Below are the code and all the weights of a small trained network. Each question names an input and a target symbol and asks about switching units off, where a switched-off unit gives its printed mean instead of its output.

import numpy as np


def w(rows, s, z=0):
    codes = np.array(rows[::2]) - 128.0
    scale = np.full(codes.shape[1], s)
    scale[-1] = z or s
    return codes * scale


def f(y):
    return y / 2 * (1 + np.tanh(0.7978845608 * (y + 0.044715 * y**3)))


def softmax(a):
    e = np.exp(a - a.max(-1, keepdims=True))
    return e / e.sum(-1, keepdims=True)


def log_softmax(a):
    a = a - a.max(-1, keepdims=True)
    return a - np.log(np.exp(a).sum(-1, keepdims=True))


def net(x, mask):
    ids = ['βδηξπψ'.index(c) for c in x.split()]
    T = len(ids)
    res = E[ids] + P[:T]
    q, k, v = (res @ M[0].T for M in (Q, K, V))
    z = softmax(np.where(np.tri(T) > 0, q @ k.T / 2**0.5, -1e9)) @ v
    res = res + np.where(mask[0], z, O[0][:, -1]) @ O[0][:, :-1]
    y = f(res @ A[0][:, :-1].T + A[0][:, -1])
    res = res + np.where(mask[1:9], y, B[0][:, -1]) @ B[0][:, :-1]
    return log_softmax(res[-1] @ U[:, :-1].T + U[:, -1])


Q, K, V, O, A, B = {}, {}, {}, {}, {}, {}
E = w([
[110,127,37,120,125,136,126,109],'β',
[118,251,104,192,129,95,80,6],'δ',
[110,168,20,90,119,88,113,231],'η',
[127,152,42,125,188,166,192,47],'ξ',
[103,184,159,170,135,188,212,133],'π',
[179,126,132,72,137,62,60,184],'ψ',
],0.021)
P = w([
[124,150,171,214,8,134,122,75],'0',
[100,113,123,96,160,72,166,121],'1',
[119,131,164,113,120,203,64,150],'2',
[99,136,118,119,160,72,186,133],'3',
[143,169,135,103,100,209,91,128],'4',
[89,128,109,113,164,79,189,115],'5',
[112,153,139,124,130,204,76,154],'6',
[85,134,110,115,159,75,192,122],'7',
[108,159,131,117,125,200,76,154],'8',
[100,117,117,80,161,56,155,118],'9',
[124,179,116,113,112,207,93,161],'10',
],0.017)
Q[0] = w([
[68,146,124,86,152,2,214,121],'H1',
[76,232,90,23,170,173,116,192],'H1',
],0.0073)
K[0] = w([
[196,1,191,192,41,111,173,26],'H1',
[103,142,28,185,5,148,139,181],'H1',
],0.0087)
V[0] = w([
[187,78,114,202,209,160,107,23],'H1',
[106,67,145,140,148,254,249,153],'H1',
],0.0075)
O[0] = w([
[251,188,86,104,78,218,138,89,35],'H1',
[174,84,147,48,63,186,182,80,2],'H1',
],0.011,0.0073)
A[0] = w([
[141,187,204,171,107,148,84,137,110],'N1',
[125,105,138,208,105,64,147,143,76],'N2',
[96,142,132,147,203,151,91,130,112],'N3',
[144,54,75,114,115,86,160,168,153],'N4',
[126,116,126,120,168,58,191,61,177],'N5',
[142,109,64,107,98,135,65,130,142],'N6',
[131,10,149,116,149,49,233,151,1],'N7',
[95,118,76,104,135,113,205,134,156],'N8',
],0.011,0.0078)
B[0] = w([
[163,143,170,152,113,169,75,127,162],'N1',
[127,129,106,74,94,130,134,106,213],'N2',
[144,140,116,88,161,113,248,125,254],'N3',
[123,152,221,162,127,200,165,85,166],'N4',
[108,85,157,144,45,128,96,178,193],'N5',
[114,131,74,169,108,134,135,178,156],'N6',
[88,111,55,212,188,242,108,31,156],'N7',
[193,110,172,111,139,106,85,144,185],'N8',
],0.011,0.017)
U = w([
[165,59,234,221,116,90,46,245,253],'β',
[197,134,121,254,214,121,148,118,19],'δ',
[43,68,52,239,101,166,109,144,124],'η',
[175,133,87,29,141,139,171,54,116],'ξ',
[89,84,244,125,94,191,124,125,179],'π',
[74,107,160,80,131,84,195,106,133],'ψ',
],0.0055,0.0043)

Each question gives the input, a string of symbols that net reads in full, and the target symbol t.
The units are the heads (2 rows each of Q, K, V and O) and the neurons (one row each of A and B). Each row of codes is followed by its name. A weight is (code - 128) times the scale printed after its matrix; where a second scale follows, it is the last column's (O, A, B and U).
mask holds one flag per unit, heads first, then neurons. A switched-off unit (its flag False) gives its mean, the last column of its rows in O or B, instead of its output. The means were averaged over made-up inputs and are rounded, as every weight is.
A unit's drop is (log p(t) with every unit on - log p(t) with that unit switched off) / (log p(t) with every unit on - log p(t) with every unit switched off).
The circuit of an input: a set's keep is (log p(t) with only the set's units on - log p(t) with every unit switched off) / (log p(t) with every unit on - log p(t) with every unit switched off). Starting from all 9 units, units are removed one at a time, each time the one whose removal leaves the highest keep (on an exact tie, the one counted first), for as long as the keep stays at least 0.8.
units of the circuit, in order: the units of the circuit, biggest drop first
top k neurons: the k neurons with the biggest drops, biggest first
drop of u: that unit's drop, to one decimal
input β ψ δ ξ, target β: top 3 neurons : N5, N8, N3
input ψ π η η ξ η ψ, target ψ: units of the circuit, in order : H1, N3, N5
input ψ ψ ψ ψ β β π η ξ ψ β, target ψ: units of the circuit, in order : H1, N3, N7
input ξ ψ η β η, target ψ: top 3 neurons : N3, N5, N1
input δ ψ δ, target δ: units of the circuit, in order : H1, N5
input π ψ η ψ ψ π ψ β, target π: units of the circuit, in order : H1, N4, N3
input π ψ ψ ψ ψ η, target π: units of the circuit, in order : H1, N4, N3
input δ ξ ψ ψ ψ ξ ψ δ, target δ: units of the circuit, in order : H1
input ψ ψ ψ ψ ξ η ξ, target ψ: units of the circuit, in order : N3, H1
input η ξ ξ η ξ, target ψ: units of the circuit, in order : H1, N3
input β ψ β ψ ξ η π ξ ψ π, target β: top 2 neurons : N3, N2
input δ ψ ψ ξ ψ π π β, target δ: top 2 neurons : N2, N5
input π π η ψ β, target ψ: drop of H1 : 1.3
input η δ ψ β δ ξ, target η: drop of N5 : 1.1
input η η ξ π ψ ξ ψ ψ β ξ, target η: drop of N5 : 0.6
input π π ξ, target ξ: top neuron : N5
